Below is a small trained network, with its code and all its weights. Each question gives an input and a class and asks what happens when units are switched off, that is, made to give their printed mean instead of their output.

import numpy as np


def w(rows, s, z=0):
    codes = np.array(rows[::2]) - 128.0
    scale = np.full(codes.shape[1], s)
    scale[-1] = z or s
    return codes * scale


def norm(h):
    return h / np.sqrt((h * h).mean(-1, keepdims=True) + 1e-5)


def f(y):
    return np.maximum(y, 0)


def log_softmax(a):
    a = a - a.max(-1, keepdims=True)
    return a - np.log(np.exp(a).sum(-1, keepdims=True))


def net(x, mask):
    res = np.array(x, float).reshape(1, 4) / 4 @ E
    u = 0
    for l in range(3):
        y = f(norm(res) @ A[l][:, :-1].T + A[l][:, -1])
        res = res + np.where(mask[u : u + 4], y, B[l][:, -1]) @ B[l][:, :-1]
        u += 4
    return log_softmax(norm(res)[-1] @ U[:, :-1].T + U[:, -1])


A, B = {}, {}
E = w([
[192,177,178],'x0',
[203,121,84],'x1',
[112,2,144],'x2',
[140,131,131],'x3',
],0.004)
A[0] = w([
[140,78,148,195],'0.n1',
[209,72,61,111],'0.n2',
[116,173,197,7],'0.n3',
[160,253,182,76],'0.n4',
],0.0059,0.002)
B[0] = w([
[17,254,159,207],'0.n1',
[197,109,101,217],'0.n2',
[128,120,126,160],'0.n3',
[59,118,79,253],'0.n4',
],0.0048,0.0031)
A[1] = w([
[200,191,115,251],'1.n1',
[53,170,157,236],'1.n2',
[142,40,195,71],'1.n3',
[159,2,167,99],'1.n4',
],0.0078,0.0017)
B[1] = w([
[98,80,146,217],'1.n1',
[173,90,145,255],'1.n2',
[2,223,143,178],'1.n3',
[50,196,224,201],'1.n4',
],0.0073,0.0045)
A[2] = w([
[218,134,44,142],'2.n1',
[62,74,151,253],'2.n2',
[157,191,192,144],'2.n3',
[124,254,64,129],'2.n4',
],0.0072,0.0032)
B[2] = w([
[161,99,192,165],'2.n1',
[254,76,85,254],'2.n2',
[167,39,115,180],'2.n3',
[50,107,177,177],'2.n4',
],0.0061)
U = w([
[37,166,173,185],'0',
[185,113,154,135],'1',
[154,124,128,171],'2',
[157,129,115,167],'3',
[156,195,74,46],'4',
[115,245,58,3],'5',
],0.011,0.0057)

Each question gives the input, the list of numbers given to net, and the class t.
The units are the neurons (one row each of A and B). Each row of codes is followed by its name. A weight is (code - 128) times the scale printed after its matrix; where a second scale follows, it is the last column's (A, B and U).
mask holds one flag per neuron, layer by layer. A switched-off neuron (its flag False) gives its mean, the last column of its row in B, instead of its output. The means were averaged over made-up inputs and are rounded, as every weight is.
A unit's drop is (log p(t) with every unit on - log p(t) with that unit switched off) / (log p(t) with every unit on - log p(t) with every unit switched off).
The circuit of an input: a set's keep is (log p(t) with only the set's units on - log p(t) with every unit switched off) / (log p(t) with every unit on - log p(t) with every unit switched off). Starting from all 12 units, units are removed one at a time, each time the one whose removal leaves the highest keep (on an exact tie, the one counted first), for as long as the keep stays at least 0.8.
circuit, biggest first: the units of the circuit, biggest drop first
top k neurons: the k neurons with the biggest drops, biggest first
top k neurons in layer l: the k neurons of layer l with the biggest drops, biggest first
drop when u is switched off: that unit's drop, to one decimal
input [-3,4,-7,-3], class 0: circuit, biggest first : 2.n4
input [6,2,-6,3], class 0: circuit, biggest first : 2.n4; 2.n2
input [-6,6,7,-5], class 0: top 3 neurons : 1.n4; 1.n3; 1.n2
input [-3,5,7,-4], class 0: circuit, biggest first : 1.n4; 1.n3
input [6,-2,6,-2], class 0: top 2 neurons : 1.n3; 0.n4
input [5,-7,-4,-5], class 1: top 3 neurons : 1.n2; 1.n3; 0.n1
input [-7,-8,2,-3], class 1: top 2 neurons : 2.n2; 1.n2
input [6,6,-8,2], class 0: top 2 neurons in layer 2 : 2.n4; 2.n2
input [-6,-7,-5,0], class 1: top 2 neurons : 1.n2; 1.n3
input [-2,3,-6,3], class 0: top 2 neurons : 2.n2; 2.n4
input [-8,3,-8,-6], class 0: top 2 neurons : 2.n4; 2.n2
input [-6,-4,-5,6], class 2: top 3 neurons : 1.n2; 1.n3; 0.n1
input [1,5,-7,5], class 0: top 4 neurons : 2.n4; 2.n2; 1.n2; 0.n4
input [4,0,7,-1], class 0: circuit, biggest first : 1.n3
input [2,1,6,0], class 0: drop when 1.n3 is switched off : 0.2
input [-1,4,-5,2], class 0: drop when 1.n2 is switched off : 0.4
input [-6,-8,-4,-2], class 1: drop when 1.n2 is switched off : 0.2
